Here is a tiny trained network, its code and every weight. The questions are about switching its units off for an input and a class, where a switched-off unit gives its printed mean instead of its output.

import numpy as np


def w(rows, s, z=0):
    codes = np.array(rows[::2]) - 128.0
    scale = np.full(codes.shape[1], s)
    scale[-1] = z or s
    return codes * scale


def norm(h):
    return h / np.sqrt((h * h).mean(-1, keepdims=True) + 1e-5)


def f(y):
    return np.maximum(y, 0)


def log_softmax(a):
    a = a - a.max(-1, keepdims=True)
    return a - np.log(np.exp(a).sum(-1, keepdims=True))


def net(x, mask):
    res = np.array(x, float).reshape(1, 5) / 4 @ E
    u = 0
    for l in range(3):
        y = f(norm(res) @ A[l][:, :-1].T + A[l][:, -1])
        res = res + np.where(mask[u : u + 10], y, B[l][:, -1]) @ B[l][:, :-1]
        u += 10
    return log_softmax(norm(res)[-1] @ U[:, :-1].T + U[:, -1])


A, B = {}, {}
E = w([
[119,167,113,126,253,184],'x0',
[143,180,111,27,119,80],'x1',
[35,145,202,123,124,126],'x2',
[127,127,127,128,129,128],'x3',
[128,129,127,128,128,128],'x4',
],0.0028)
A[0] = w([
[171,128,110,132,128,132,163],'0.n0',
[131,122,102,70,168,147,3],'0.n1',
[220,129,64,132,220,141,102],'0.n2',
[88,69,174,129,52,60,103],'0.n3',
[40,108,212,115,102,81,79],'0.n4',
[239,119,61,165,3,109,181],'0.n5',
[137,191,118,42,117,94,147],'0.n6',
[136,151,145,245,193,169,121],'0.n7',
[124,34,130,249,48,145,82],'0.n8',
[53,179,198,125,136,149,82],'0.n9',
],0.0034,0.0021)
B[0] = w([
[158,114,91,128,137,119,164],'0.n0',
[174,170,151,167,135,121,138],'0.n1',
[150,189,129,167,4,193,199],'0.n2',
[181,187,91,145,85,195,199],'0.n3',
[171,180,109,141,51,211,186],'0.n4',
[86,32,145,89,237,68,252],'0.n5',
[151,128,100,77,79,68,202],'0.n6',
[83,51,86,116,81,149,207],'0.n7',
[245,146,190,178,185,134,216],'0.n8',
[135,37,143,134,160,77,184],'0.n9',
],0.0034)
A[1] = w([
[59,44,168,220,179,159,72],'1.n0',
[175,135,102,162,57,105,111],'1.n1',
[190,178,209,193,87,197,2],'1.n2',
[253,146,71,98,110,145,129],'1.n3',
[134,115,145,67,84,49,110],'1.n4',
[72,213,93,32,166,55,82],'1.n5',
[41,200,174,70,221,63,24],'1.n6',
[185,161,165,243,213,196,118],'1.n7',
[108,100,112,105,144,86,86],'1.n8',
[125,241,71,33,171,143,103],'1.n9',
],0.003,0.0031)
B[1] = w([
[92,200,106,113,162,73,226],'1.n0',
[85,129,144,116,174,132,186],'1.n1',
[80,137,139,222,63,82,153],'1.n2',
[68,150,145,150,146,94,248],'1.n3',
[79,125,73,105,139,143,202],'1.n4',
[197,45,159,215,111,178,211],'1.n5',
[189,2,157,126,130,199,172],'1.n6',
[91,106,108,64,81,110,252],'1.n7',
[117,127,96,120,121,103,139],'1.n8',
[159,143,182,167,135,103,219],'1.n9',
],0.0048,0.0022)
A[2] = w([
[107,192,125,52,47,137,8],'2.n0',
[202,126,158,123,78,103,113],'2.n1',
[121,116,165,118,61,104,96],'2.n2',
[121,170,189,109,124,203,183],'2.n3',
[124,111,167,230,181,174,52],'2.n4',
[182,78,113,189,185,108,41],'2.n5',
[178,136,166,68,184,151,105],'2.n6',
[145,108,91,100,211,141,133],'2.n7',
[195,254,107,132,154,115,25],'2.n8',
[132,120,58,172,101,201,2],'2.n9',
],0.0047,0.0031)
B[2] = w([
[150,183,206,37,199,238,182],'2.n0',
[42,131,107,128,182,190,240],'2.n1',
[183,198,133,141,120,144,208],'2.n2',
[161,53,88,141,163,55,250],'2.n3',
[158,194,98,39,104,86,242],'2.n4',
[150,130,203,97,189,210,227],'2.n5',
[182,97,148,225,139,130,187],'2.n6',
[108,159,175,143,33,124,242],'2.n7',
[122,222,119,195,206,72,186],'2.n8',
[156,98,2,101,54,223,167],'2.n9',
],0.0039,0.0019)
U = w([
[184,45,193,155,182,136,253],'0',
[128,120,33,150,93,205,183],'1',
[109,163,184,228,33,130,59],'2',
[1,122,128,140,184,122,86],'3',
[138,96,71,56,114,35,64],'4',
[168,243,99,181,182,85,97],'5',
[128,216,178,41,80,162,81],'6',
],0.015,0.0015)

Each question gives the input, the list of numbers given to net, and the class t.
The units are the neurons (one row each of A and B). Each row of codes is followed by its name. A weight is (code - 128) times the scale printed after its matrix; where a second scale follows, it is the last column's (A, B and U).
mask holds one flag per neuron, layer by layer. A switched-off neuron (its flag False) gives its mean, the last column of its row in B, instead of its output. The means were averaged over made-up inputs and are rounded, as every weight is.
A unit's drop is (log p(t) with every unit on - log p(t) with that unit switched off) / (log p(t) with every unit on - log p(t) with every unit switched off).
The circuit of an input: a set's keep is (log p(t) with only the set's units on - log p(t) with every unit switched off) / (log p(t) with every unit on - log p(t) with every unit switched off). Starting from the 12 units with the biggest drops (on a tie, the unit counted first), units are removed one at a time, each time the one whose removal leaves the highest keep (on an exact tie, the one counted first), for as long as the keep stays at least 0.8.
units of the circuit, in order: the units of the circuit, biggest drop first
k most important neurons: the k neurons with the biggest drops, biggest first
top k neurons in layer l: the k neurons of layer l with the biggest drops, biggest first
drop when u is switched off: that unit's drop, to one decimal
input [-6,7,1,3,-7], class 6: units of the circuit, in order	(2.n0)
input [3,0,-8,3,0], class 1: units of the circuit, in order	(0.n2, 2.n9)
input [1,-3,-1,1,-5], class 1: units of the circuit, in order	(0.n5, 2.n9)
input [-2,0,-6,-5,-8], class 0: units of the circuit, in order	(2.n5, 0.n5)
input [2,0,0,8,1], class 1: top 2 neurons in layer 0	(0.n8, 0.n5)
input [0,-3,8,-8,-8], class 2: top 2 neurons in layer 2	(2.n1, 2.n2)
input [-8,7,2,2,-4], class 6: 2 most important neurons	(2.n0, 0.n3)
input [1,3,-5,-1,-5], class 5: 2 most important neurons	(0.n2, 0.n7)
input [-8,3,1,-7,-4], class 6: 2 most important neurons	(0.n3, 2.n0)
input [-4,-2,0,-7,3], class 0: 2 most important neurons	(0.n5, 0.n2)
input [-6,1,8,8,8], class 6: 2 most important neurons	(2.n0, 1.n5)
input [6,-8,0,-7,-7], class 1: 2 most important neurons	(0.n5, 2.n9)
input [4,-8,0,-5,5], class 1: top 2 neurons in layer 0	(0.n5, 0.n7)
input [-6,-2,-8,6,-6], class 0: top neuron in layer 2	(2.n5)
input [7,-1,-5,-7,-4], class 1: drop when 0.n7 is switched off	0.1
input [-7,7,2,3,-1], class 6: drop when 2.n2 is switched off	0.1
input [2,3,-8,5,-1], class 5: drop when 0.n2 is switched off	0.3
input [0,-2,4,3,2], class 2: drop when 0.n4 is switched off	2.2
